Here is a tiny trained network, its code and every weight. The questions are about switching its units off for an input and a target symbol, where a switched-off unit gives its printed mean instead of its output.

import numpy as np


def w(rows, s, z=0):
    codes = np.array(rows[::2]) - 128.0
    scale = np.full(codes.shape[1], s)
    scale[-1] = z or s
    return codes * scale


def norm(h):
    return h / np.sqrt((h * h).mean(-1, keepdims=True) + 1e-5)


def f(y):
    return np.maximum(y, 0)


def softmax(a):
    e = np.exp(a - a.max(-1, keepdims=True))
    return e / e.sum(-1, keepdims=True)


def log_softmax(a):
    a = a - a.max(-1, keepdims=True)
    return a - np.log(np.exp(a).sum(-1, keepdims=True))


def net(x, mask):
    ids = ['Ξαβζμτ'.index(c) for c in x.split()]
    T = len(ids)
    res = E[ids] + P[:T]
    u = 0
    for l in range(3):
        q, k, v = (norm(res) @ M[l].T for M in (Q, K, V))
        z = softmax(np.where(np.tri(T) > 0, q @ k.T / 4**0.5, -1e9)) @ v
        res = res + np.where(mask[u], z, O[l][:, -1]) @ O[l][:, :-1]
        u += 1
        y = f(norm(res) @ A[l][:, :-1].T + A[l][:, -1])
        res = res + np.where(mask[u : u + 4], y, B[l][:, -1]) @ B[l][:, :-1]
        u += 4
    return log_softmax(norm(res)[-1] @ U[:, :-1].T + U[:, -1])


Q, K, V, O, A, B = {}, {}, {}, {}, {}, {}
E = w([
[97,110,130,47,191,56,123,41,55,66],'Ξ',
[183,89,135,116,142,110,98,11,76,157],'α',
[247,116,149,96,181,172,220,251,92,98],'β',
[135,168,154,111,133,117,30,142,68,104],'ζ',
[60,35,156,216,101,74,86,103,107,121],'μ',
[76,101,96,74,155,194,113,64,166,92],'τ',
],0.019)
P = w([
[133,115,103,132,108,80,166,160,151,156],'0',
[108,146,203,114,192,154,91,123,153,104],'1',
[141,101,106,107,102,120,95,142,140,118],'2',
[138,90,110,137,99,195,130,93,72,85],'3',
[97,149,158,168,253,187,112,147,163,193],'4',
[138,170,71,121,152,65,100,79,138,123],'5',
[119,58,125,143,107,222,161,90,52,99],'6',
],0.024)
Q[0] = w([
[141,113,154,161,145,159,199,107,49,103],'0.h1',
[167,128,110,136,170,91,72,87,127,162],'0.h1',
[165,81,7,96,61,140,142,115,198,117],'0.h1',
[188,24,85,96,103,164,94,161,136,104],'0.h1',
],0.012)
K[0] = w([
[90,65,164,88,131,101,147,86,46,222],'0.h1',
[126,176,113,203,119,94,91,26,106,62],'0.h1',
[216,24,112,125,152,222,86,136,253,91],'0.h1',
[150,1,155,138,134,197,19,138,33,53],'0.h1',
],0.0085)
V[0] = w([
[108,147,137,81,80,120,167,96,114,84],'0.h1',
[147,80,165,199,207,146,138,58,94,127],'0.h1',
[219,153,202,125,87,103,105,85,53,254],'0.h1',
[84,106,95,27,176,96,33,118,113,47],'0.h1',
],0.0084)
O[0] = w([
[158,166,36,152,216,188,95,159,68,95,157],'0.h1',
[127,21,157,131,188,118,78,220,1,145,186],'0.h1',
[147,46,149,45,113,218,100,201,182,210,152],'0.h1',
[91,224,156,108,65,150,85,86,54,228,247],'0.h1',
],0.0082,0.013)
A[0] = w([
[171,135,102,165,4,218,173,152,90,6,2],'0.n1',
[172,109,114,153,2,39,185,66,34,111,149],'0.n2',
[153,149,39,141,4,92,21,129,139,149,70],'0.n3',
[231,147,166,47,81,117,165,227,79,162,118],'0.n4',
],0.0082,0.0069)
B[0] = w([
[106,121,148,104,119,253,69,179,68,127,140],'0.n1',
[197,38,71,148,157,155,60,236,216,131,254],'0.n2',
[161,168,221,130,160,127,68,98,122,141,169],'0.n3',
[164,155,171,194,111,87,121,73,69,119,191],'0.n4',
],0.011,0.0067)
Q[1] = w([
[145,42,62,129,115,132,140,111,10,57],'1.h1',
[199,52,158,114,186,180,113,142,161,152],'1.h1',
[194,134,65,13,23,79,91,139,168,143],'1.h1',
[165,122,115,129,23,206,125,98,95,106],'1.h1',
],0.013)
K[1] = w([
[173,155,127,219,153,208,201,215,27,109],'1.h1',
[149,47,173,74,174,111,163,127,106,158],'1.h1',
[108,125,184,114,134,236,7,87,98,205],'1.h1',
[162,192,182,50,105,157,141,115,95,83],'1.h1',
],0.013)
V[1] = w([
[177,63,134,88,135,95,145,5,159,53],'1.h1',
[166,166,101,135,239,178,118,84,161,174],'1.h1',
[210,174,170,81,143,81,158,217,96,55],'1.h1',
[207,179,131,223,149,121,191,145,129,186],'1.h1',
],0.012)
O[1] = w([
[212,82,143,143,118,11,169,179,106,125,78],'1.h1',
[111,64,199,90,79,151,202,100,77,211,247],'1.h1',
[197,181,29,166,114,192,178,171,10,54,165],'1.h1',
[136,25,183,109,163,220,64,175,17,126,5],'1.h1',
],0.012,0.0027)
A[1] = w([
[126,199,169,193,177,161,106,130,169,89,182],'1.n1',
[171,150,161,110,187,184,127,168,154,144,81],'1.n2',
[208,225,15,113,152,3,74,122,96,132,2],'1.n3',
[90,123,160,163,85,111,173,83,203,156,54],'1.n4',
],0.016,0.0079)
B[1] = w([
[142,125,129,95,125,88,158,91,90,110,173],'1.n1',
[108,133,93,138,129,107,104,134,173,114,154],'1.n2',
[114,135,90,110,192,5,138,63,88,97,252],'1.n3',
[145,98,60,75,163,125,197,172,164,129,149],'1.n4',
],0.026,0.012)
Q[2] = w([
[181,13,65,182,92,112,110,92,125,110],'2.h1',
[86,59,130,174,207,191,116,197,215,97],'2.h1',
[92,3,120,99,98,168,29,80,95,94],'2.h1',
[78,102,235,136,212,119,73,121,70,82],'2.h1',
],0.014)
K[2] = w([
[111,70,147,155,161,168,69,118,103,115],'2.h1',
[252,91,150,91,22,84,60,123,127,163],'2.h1',
[183,65,37,152,146,207,159,149,49,90],'2.h1',
[156,81,41,160,142,89,171,196,115,134],'2.h1',
],0.017)
V[2] = w([
[219,131,39,124,72,136,121,36,189,70],'2.h1',
[62,97,86,160,24,143,122,115,121,152],'2.h1',
[108,145,177,2,113,192,78,119,196,69],'2.h1',
[105,69,142,104,51,18,124,72,111,195],'2.h1',
],0.0074)
O[2] = w([
[151,27,137,74,56,194,218,78,215,182,140],'2.h1',
[69,120,102,155,132,71,161,47,124,115,54],'2.h1',
[47,111,3,38,171,176,181,101,158,118,13],'2.h1',
[47,171,187,186,79,31,159,123,226,151,254],'2.h1',
],0.0081,0.0062)
A[2] = w([
[141,230,123,125,70,80,125,42,83,86,58],'2.n1',
[90,145,119,140,177,90,4,161,196,83,112],'2.n2',
[102,252,185,101,105,151,155,89,79,120,18],'2.n3',
[87,150,104,127,202,96,145,85,158,45,2],'2.n4',
],0.016,0.0066)
B[2] = w([
[127,195,90,177,180,132,164,80,104,141,247],'2.n1',
[70,119,116,185,254,127,114,184,104,156,202],'2.n2',
[203,135,134,186,108,186,109,136,163,196,183],'2.n3',
[158,104,159,98,59,44,150,69,112,125,200],'2.n4',
],0.023,0.015)
U = w([
[116,198,115,132,115,11,191,79,51,62,2],'Ξ',
[174,92,246,109,59,81,129,162,120,210,28],'α',
[152,143,77,77,64,181,146,217,45,77,226],'β',
[204,190,67,233,117,180,169,105,216,186,54],'ζ',
[73,172,105,177,198,121,71,240,230,105,118],'μ',
[165,125,82,32,115,150,214,177,255,107,251],'τ',
],0.0061,0.0037)

Each question gives the input, a string of symbols that net reads in full, and the target symbol t.
The units are the heads (4 rows each of Q, K, V and O) and the neurons (one row each of A and B). Each row of codes is followed by its name. A weight is (code - 128) times the scale printed after its matrix; where a second scale follows, it is the last column's (O, A, B and U).
mask holds one flag per unit, layer by layer, with each layer's heads first. A switched-off unit (its flag False) gives its mean, the last column of its rows in O or B, instead of its output. The means were averaged over made-up inputs and are rounded, as every weight is.
A unit's drop is (log p(t) with every unit on - log p(t) with that unit switched off) / (log p(t) with every unit on - log p(t) with every unit switched off).
The circuit of an input: a set's keep is (log p(t) with only the set's units on - log p(t) with every unit switched off) / (log p(t) with every unit on - log p(t) with every unit switched off). Starting from the 12 units with the biggest drops (on a tie, the unit counted first), units are removed one at a time, each time the one whose removal leaves the highest keep (on an exact tie, the one counted first), for as long as the keep stays at least 0.8.
units of the circuit, in order: the units of the circuit, biggest drop first
k most important neurons: the k neurons with the biggest drops, biggest first
k most important neurons of layer l: the k neurons of layer l with the biggest drops, biggest first
drop of u: that unit's drop, to one decimal
input α Ξ Ξ α τ, target μ: 3 most important neurons -> (1.n3 0.n4 2.n2)
input μ β α, target α: units of the circuit, in order -> (0.h1 1.n3 2.n1)
input ζ τ Ξ τ Ξ, target τ: units of the circuit, in order -> (0.h1 1.n4 1.h1)
input ζ τ τ Ξ Ξ Ξ ζ, target ζ: 2 most important neurons -> (1.n3 2.n3)
input τ β ζ α ζ, target α: units of the circuit, in order -> (1.h1 0.h1 2.n1)
input Ξ μ Ξ ζ β, target ζ: 3 most important neurons -> (0.n2 1.n3 2.n3)
input α Ξ Ξ α ζ, target μ: 2 most important neurons -> (1.n2 1.n3)
input Ξ Ξ Ξ β τ, target ζ: 2 most important neurons -> (1.n3 2.n3)
input Ξ α Ξ ζ β Ξ, target ζ: units of the circuit, in order -> (1.h1 2.n3 1.n3)
input μ Ξ Ξ Ξ α Ξ, target α: 3 most important neurons -> (1.n3 2.n1 2.n2)
input Ξ μ α μ α Ξ, target μ: 2 most important neurons of layer 2 -> (2.n4 2.n2)
input Ξ μ Ξ μ Ξ, target ζ: 3 most important neurons -> (0.n2 1.n3 2.n3)
input α β Ξ α, target β: units of the circuit, in order -> (1.h1 1.n3)
input α Ξ Ξ Ξ Ξ, target μ: most important neuron -> (1.n3)
input ζ α α Ξ α, target τ: most important neuron -> (1.n4)
input μ Ξ ζ Ξ β, target Ξ: 2 most important neurons of layer 0 -> (0.n4 0.n2)
input μ Ξ Ξ τ ζ α, target α: 3 most important neurons -> (2.n1 1.n3 0.n3)
input Ξ Ξ μ α τ, target ζ: 2 most important neurons -> (0.n2 1.n3)
input Ξ τ Ξ, target τ: 2 most important neurons -> (1.n4 1.n3)
input Ξ μ Ξ α α, target ζ: 3 most important neurons -> (0.n2 1.n3 2.n3)
input α Ξ Ξ Ξ τ, target μ: 3 most important neurons -> (1.n3 2.n2 0.n4)
input Ξ α μ α Ξ τ μ, target μ: most important neuron of layer 1 -> (1.n3)
input Ξ Ξ α Ξ α, target ζ: drop of 1.n3 -> 0.4
input Ξ Ξ Ξ α β Ξ μ, target β: drop of 1.h1 -> 0.2
input ζ Ξ τ, target τ: drop of 1.h1 -> 1.1
input Ξ τ β α τ α ζ, target β: drop of 1.h1 -> 0.2
